Below are the code and all the weights of a small trained network. Each question names an input and a target symbol and asks about switching units off, where a switched-off unit gives its printed mean instead of its output.

import numpy as np


def w(rows, s, z=0):
    codes = np.array(rows[::2]) - 128.0
    scale = np.full(codes.shape[1], s)
    scale[-1] = z or s
    return codes * scale


def norm(h):
    return h / np.sqrt((h * h).mean(-1, keepdims=True) + 1e-5)


def f(y):
    return y / 2 * (1 + np.tanh(0.7978845608 * (y + 0.044715 * y**3)))


def softmax(a):
    e = np.exp(a - a.max(-1, keepdims=True))
    return e / e.sum(-1, keepdims=True)


def log_softmax(a):
    a = a - a.max(-1, keepdims=True)
    return a - np.log(np.exp(a).sum(-1, keepdims=True))


def net(x, mask):
    ids = ['ΔΠΣΩαβγζηθλμτφψ'.index(c) for c in x.split()]
    T = len(ids)
    res = E[ids] + P[:T]
    r = norm(res)
    for j in range(2):
        rows = slice(2 * j, 2 * j + 2)
        q, k, v = (r @ M[0][rows].T for M in (Q, K, V))
        z = softmax(np.where(np.tri(T) > 0, q @ k.T / 2**0.5, -1e9)) @ v
        o = O[0][rows]
        res = res + np.where(mask[j], z, o[:, -1]) @ o[:, :-1]
    y = f(norm(res) @ A[0][:, :-1].T + A[0][:, -1])
    res = res + np.where(mask[2:26], y, B[0][:, -1]) @ B[0][:, :-1]
    return log_softmax(norm(res)[-1] @ U[:, :-1].T + U[:, -1])


Q, K, V, O, A, B = {}, {}, {}, {}, {}, {}
E = w([
[145,125,174],'Δ',
[131,150,102],'Π',
[132,157,178],'Σ',
[134,169,108],'Ω',
[135,176,110],'α',
[145,125,175],'β',
[145,125,176],'γ',
[252,181,104],'ζ',
[144,125,172],'η',
[103,182,59],'θ',
[137,68,150],'λ',
[153,123,184],'μ',
[134,147,95],'τ',
[1,208,141],'φ',
[133,61,125],'ψ',
],0.03)
P = w([
[199,49,4],'0',
[196,76,40],'1',
[193,87,65],'2',
[189,84,89],'3',
[180,78,111],'4',
[182,86,131],'5',
[166,79,146],'6',
[156,83,159],'7',
[151,79,182],'8',
[146,80,186],'9',
[136,81,186],'10',
[137,76,207],'11',
[180,60,206],'12',
],0.0036)
Q[0] = w([
[72,253,121],'h0',
[199,43,184],'h0',
[60,18,146],'h1',
[16,88,106],'h1',
],0.03)
K[0] = w([
[252,182,130],'h0',
[39,134,165],'h0',
[224,30,111],'h1',
[234,119,70],'h1',
],0.028)
V[0] = w([
[148,184,106],'h0',
[59,175,127],'h0',
[248,88,69],'h1',
[138,104,42],'h1',
],0.016)
O[0] = w([
[147,131,201,165],'h0',
[31,112,154,102],'h0',
[148,2,118,50],'h1',
[9,57,30,1],'h1',
],0.0097,0.0072)
A[0] = w([
[155,185,104,99],'n0',
[131,120,133,116],'n1',
[79,138,175,165],'n2',
[132,172,107,156],'n3',
[135,119,142,60],'n4',
[92,138,119,184],'n5',
[110,81,131,111],'n6',
[109,122,75,113],'n7',
[131,83,123,162],'n8',
[146,127,87,67],'n9',
[154,186,102,117],'n10',
[127,124,136,119],'n11',
[150,127,69,76],'n12',
[143,130,73,56],'n13',
[143,130,87,33],'n14',
[72,171,96,254],'n15',
[130,50,170,139],'n16',
[128,124,140,99],'n17',
[57,188,73,200],'n18',
[89,151,157,135],'n19',
[153,198,3,199],'n20',
[173,94,53,133],'n21',
[153,123,82,84],'n22',
[65,197,151,161],'n23',
],0.025,0.005)
B[0] = w([
[81,82,155,235],'n0',
[126,130,121,127],'n1',
[116,185,168,190],'n2',
[101,123,158,195],'n3',
[131,136,115,123],'n4',
[144,164,112,143],'n5',
[103,91,123,143],'n6',
[191,136,116,151],'n7',
[91,121,120,154],'n8',
[128,116,159,134],'n9',
[80,90,154,241],'n10',
[130,132,124,128],'n11',
[134,118,176,150],'n12',
[142,131,172,140],'n13',
[136,130,169,126],'n14',
[111,179,62,197],'n15',
[140,176,87,180],'n16',
[131,134,123,127],'n17',
[83,255,82,201],'n18',
[124,197,123,177],'n19',
[228,178,152,236],'n20',
[96,99,157,204],'n21',
[118,111,154,147],'n22',
[89,193,54,255],'n23',
],0.052,0.0075)
U = w([
[139,86,124,41],'Δ',
[155,80,113,65],'Π',
[202,131,199,254],'Σ',
[72,59,123,172],'Ω',
[157,86,115,51],'α',
[234,200,136,73],'β',
[95,62,132,157],'γ',
[31,154,229,24],'ζ',
[138,122,125,6],'η',
[153,105,114,84],'θ',
[138,96,112,64],'λ',
[94,166,111,86],'μ',
[249,119,64,160],'τ',
[112,155,58,112],'φ',
[115,75,25,113],'ψ',
],0.019,0.0074)

Each question gives the input, a string of symbols that net reads in full, and the target symbol t.
The units are the heads (2 rows each of Q, K, V and O) and the neurons (one row each of A and B). Each row of codes is followed by its name. A weight is (code - 128) times the scale printed after its matrix; where a second scale follows, it is the last column's (O, A, B and U).
mask holds one flag per unit, heads first, then neurons. A switched-off unit (its flag False) gives its mean, the last column of its rows in O or B, instead of its output. The means were averaged over made-up inputs and are rounded, as every weight is.
A unit's drop is (log p(t) with every unit on - log p(t) with that unit switched off) / (log p(t) with every unit on - log p(t) with every unit switched off).
The circuit of an input: a set's keep is (log p(t) with only the set's units on - log p(t) with every unit switched off) / (log p(t) with every unit on - log p(t) with every unit switched off). Starting from the 12 units with the biggest drops (on a tie, the unit counted first), units are removed one at a time, each time the one whose removal leaves the highest keep (on an exact tie, the one counted first), for as long as the keep stays at least 0.8.
circuit, biggest first: the units of the circuit, biggest drop first
most important unit: the unit with the biggest drop
top k neurons: the k neurons with the biggest drops, biggest first
which heads matter: for each layer, one digit per head in row order, 1 if its drop is at least 0.15 and else 0, layers parted by /
drop of u: that unit's drop, to one decimal
input μ ζ μ μ μ γ ζ ζ μ μ, target Σ: top neuron	[n23]
input η ζ Π μ Δ β, target Σ: which heads matter	01
input μ μ Σ Π μ γ μ μ ψ ζ ζ α Ω, target Σ: circuit, biggest first	[h0, n23, n18]
input Δ μ Σ Δ η, target ζ: which heads matter	01
input α μ Σ ζ Ω ζ μ μ μ μ Δ, target Σ: circuit, biggest first	[n23, h1, n18]
input μ Π Δ Π θ, target β: top 2 neurons	[n20, n7]
input ζ ζ μ Δ μ Σ ζ μ μ γ, target Σ: circuit, biggest first	[n23, n18, h1]
input μ μ ζ Δ, target Σ: which heads matter	11
input γ ζ ζ γ, target Σ: top 3 neurons	[n23, n15, n18]
input μ Π ζ μ μ, target Σ: top 2 neurons	[n23, n15]
input ζ μ Π μ ζ μ τ, target Σ: which heads matter	10
input ζ τ μ ζ ζ γ μ λ β, target Ω: top 3 neurons	[n20, n2, n18]
input ζ η ψ Π μ α μ ψ Σ μ τ μ Π, target ζ: top 3 neurons	[n10, n0, n7]
input ζ Π μ Π θ, target β: circuit, biggest first	[n20]
input μ ζ Ω Δ θ η μ Δ Π, target β: top 2 neurons	[n20, n18]
input Δ μ μ τ θ Ω τ, target β: top 2 neurons	[n20, n7]
input μ τ ζ μ ζ ζ ψ μ ζ μ τ Σ Δ, target ζ: top 2 neurons	[n20, n18]
input μ Ω ζ Ω Σ Π γ, target ζ: top 2 neurons	[n20, n18]
input Π μ μ ζ Ω μ θ μ Σ μ ψ Σ Ω, target ζ: top 2 neurons	[n10, n0]
input τ η τ μ Δ μ Ω ζ η, target Σ: most important unit	n23
input Σ μ ζ Π, target Σ: top 3 neurons	[n23, n18, n20]
input Σ Δ ψ Π Π ζ Δ μ Ω, target Σ: top 2 neurons	[n20, n23]
input Π Ω ζ τ γ μ θ μ, target β: drop of h0	0.2
input Π Π Σ β, target ζ: drop of n2	0.0
input μ Δ Δ μ Π τ μ Ω μ θ φ ψ, target ψ: drop of n6	0.2
